Below are the code and all the weights of a small trained network. Each question names an input and a class and asks about switching units off, where a switched-off unit gives its printed mean instead of its output.

import numpy as np


def w(rows, s, z=0):
    codes = np.array(rows[::2]) - 128.0
    scale = np.full(codes.shape[1], s)
    scale[-1] = z or s
    return codes * scale


def f(y):
    return y / 2 * (1 + np.tanh(0.7978845608 * (y + 0.044715 * y**3)))


def log_softmax(a):
    a = a - a.max(-1, keepdims=True)
    return a - np.log(np.exp(a).sum(-1, keepdims=True))


def net(x, mask):
    res = np.array(x, float).reshape(1, 6) / 4 @ E
    y = f(res @ A[0][:, :-1].T + A[0][:, -1])
    res = res + np.where(mask, y, B[0][:, -1]) @ B[0][:, :-1]
    return log_softmax(res[-1] @ U[:, :-1].T + U[:, -1])


A, B = {}, {}
E = w([
[133,127,45,87],'x0',
[155,138,112,69],'x1',
[155,148,207,54],'x2',
[203,2,118,143],'x3',
[96,25,155,83],'x4',
[128,123,129,162],'x5',
],0.0097)
A[0] = w([
[71,205,78,119,182],'N1',
[116,117,118,190,69],'N2',
[161,218,237,129,195],'N3',
[93,138,90,122,87],'N4',
[206,126,77,225,177],'N5',
[124,1,192,181,47],'N6',
[96,207,48,169,171],'N7',
[80,39,126,121,98],'N8',
[102,120,235,155,131],'N9',
[154,100,199,118,199],'N10',
[77,33,170,146,77],'N11',
[209,96,115,77,195],'N12',
[57,152,77,120,91],'N13',
[200,64,193,57,253],'N14',
[61,33,87,143,19],'N15',
[134,233,234,153,148],'N16',
[231,144,83,243,173],'N17',
],0.0099,0.0041)
B[0] = w([
[97,191,110,205,200],'N1',
[173,99,136,62,143],'N2',
[54,144,208,136,225],'N3',
[118,144,106,137,134],'N4',
[132,27,165,173,206],'N5',
[82,135,164,119,222],'N6',
[175,144,52,198,207],'N7',
[80,147,173,147,186],'N8',
[75,173,173,95,185],'N9',
[88,104,172,142,190],'N10',
[29,138,174,129,190],'N11',
[141,60,150,123,201],'N12',
[138,193,2,112,154],'N13',
[110,50,180,133,254],'N14',
[31,206,123,85,177],'N15',
[75,180,167,133,224],'N16',
[193,33,139,203,215],'N17',
],0.0084,0.0096)
U = w([
[40,141,253,137,114],'0',
[149,1,216,115,167],'1',
[135,13,149,225,172],'2',
[70,163,95,91,230],'3',
[126,211,107,196,150],'4',
[174,128,144,94,27],'5',
[212,145,136,64,1],'6',
],0.0069,0.0061)

Each question gives the input, the list of numbers given to net, and the class t.
The units are the neurons (one row each of A and B). Each row of codes is followed by its name. A weight is (code - 128) times the scale printed after its matrix; where a second scale follows, it is the last column's (A, B and U).
mask holds one flag per neuron, in row order. A switched-off neuron (its flag False) gives its mean, the last column of its row in B, instead of its output. The means were averaged over made-up inputs and are rounded, as every weight is.
A unit's drop is (log p(t) with every unit on - log p(t) with that unit switched off) / (log p(t) with every unit on - log p(t) with every unit switched off).
The circuit of an input: a set's keep is (log p(t) with only the set's units on - log p(t) with every unit switched off) / (log p(t) with every unit on - log p(t) with every unit switched off). Starting from the 12 units with the biggest drops (on a tie, the unit counted first), units are removed one at a time, each time the one whose removal leaves the highest keep (on an exact tie, the one counted first), for as long as the keep stays at least 0.8.
units of the circuit, in order: the units of the circuit, biggest drop first
most important unit: the unit with the biggest drop
k most important neurons: the k neurons with the biggest drops, biggest first
drop when u is switched off: that unit's drop, to one decimal
input [3,-3,-8,1,6,-5], class 0: units of the circuit, in order	[N15]
input [-5,-7,-4,8,-1,1], class 1: 2 most important neurons	[N2 N7]
input [1,-4,4,7,7,2], class 0: units of the circuit, in order	[N11 N15]
input [-2,-6,3,2,-7,8], class 2: 2 most important neurons	[N17 N5]
input [-8,0,-7,-8,7,-5], class 3: units of the circuit, in order	[N13 N14 N5]
input [1,-5,-4,-4,-2,5], class 4: units of the circuit, in order	[N14 N7]
input [7,2,5,-4,1,-1], class 3: 2 most important neurons	[N17 N5]
input [-5,-1,-8,7,6,5], class 0: 4 most important neurons	[N15 N11 N6 N8]
input [0,5,-8,-3,-8,6], class 2: 3 most important neurons	[N17 N5 N15]
input [-3,1,-3,-2,3,4], class 3: 2 most important neurons	[N14 N17]
input [6,-3,4,-1,0,-5], class 4: 3 most important neurons	[N5 N17 N14]
input [-1,2,3,-7,-6,8], class 4: 3 most important neurons	[N7 N1 N14]
input [1,-6,2,8,7,-4], class 0: drop when N15 is switched off	0.1
input [1,8,1,-7,-1,-8], class 4: most important unit	N1
input [6,-5,-1,4,6,-6], class 0: drop when N15 is switched off	0.4
input [-2,2,-6,5,6,3], class 0: drop when N11 is switched off	0.2
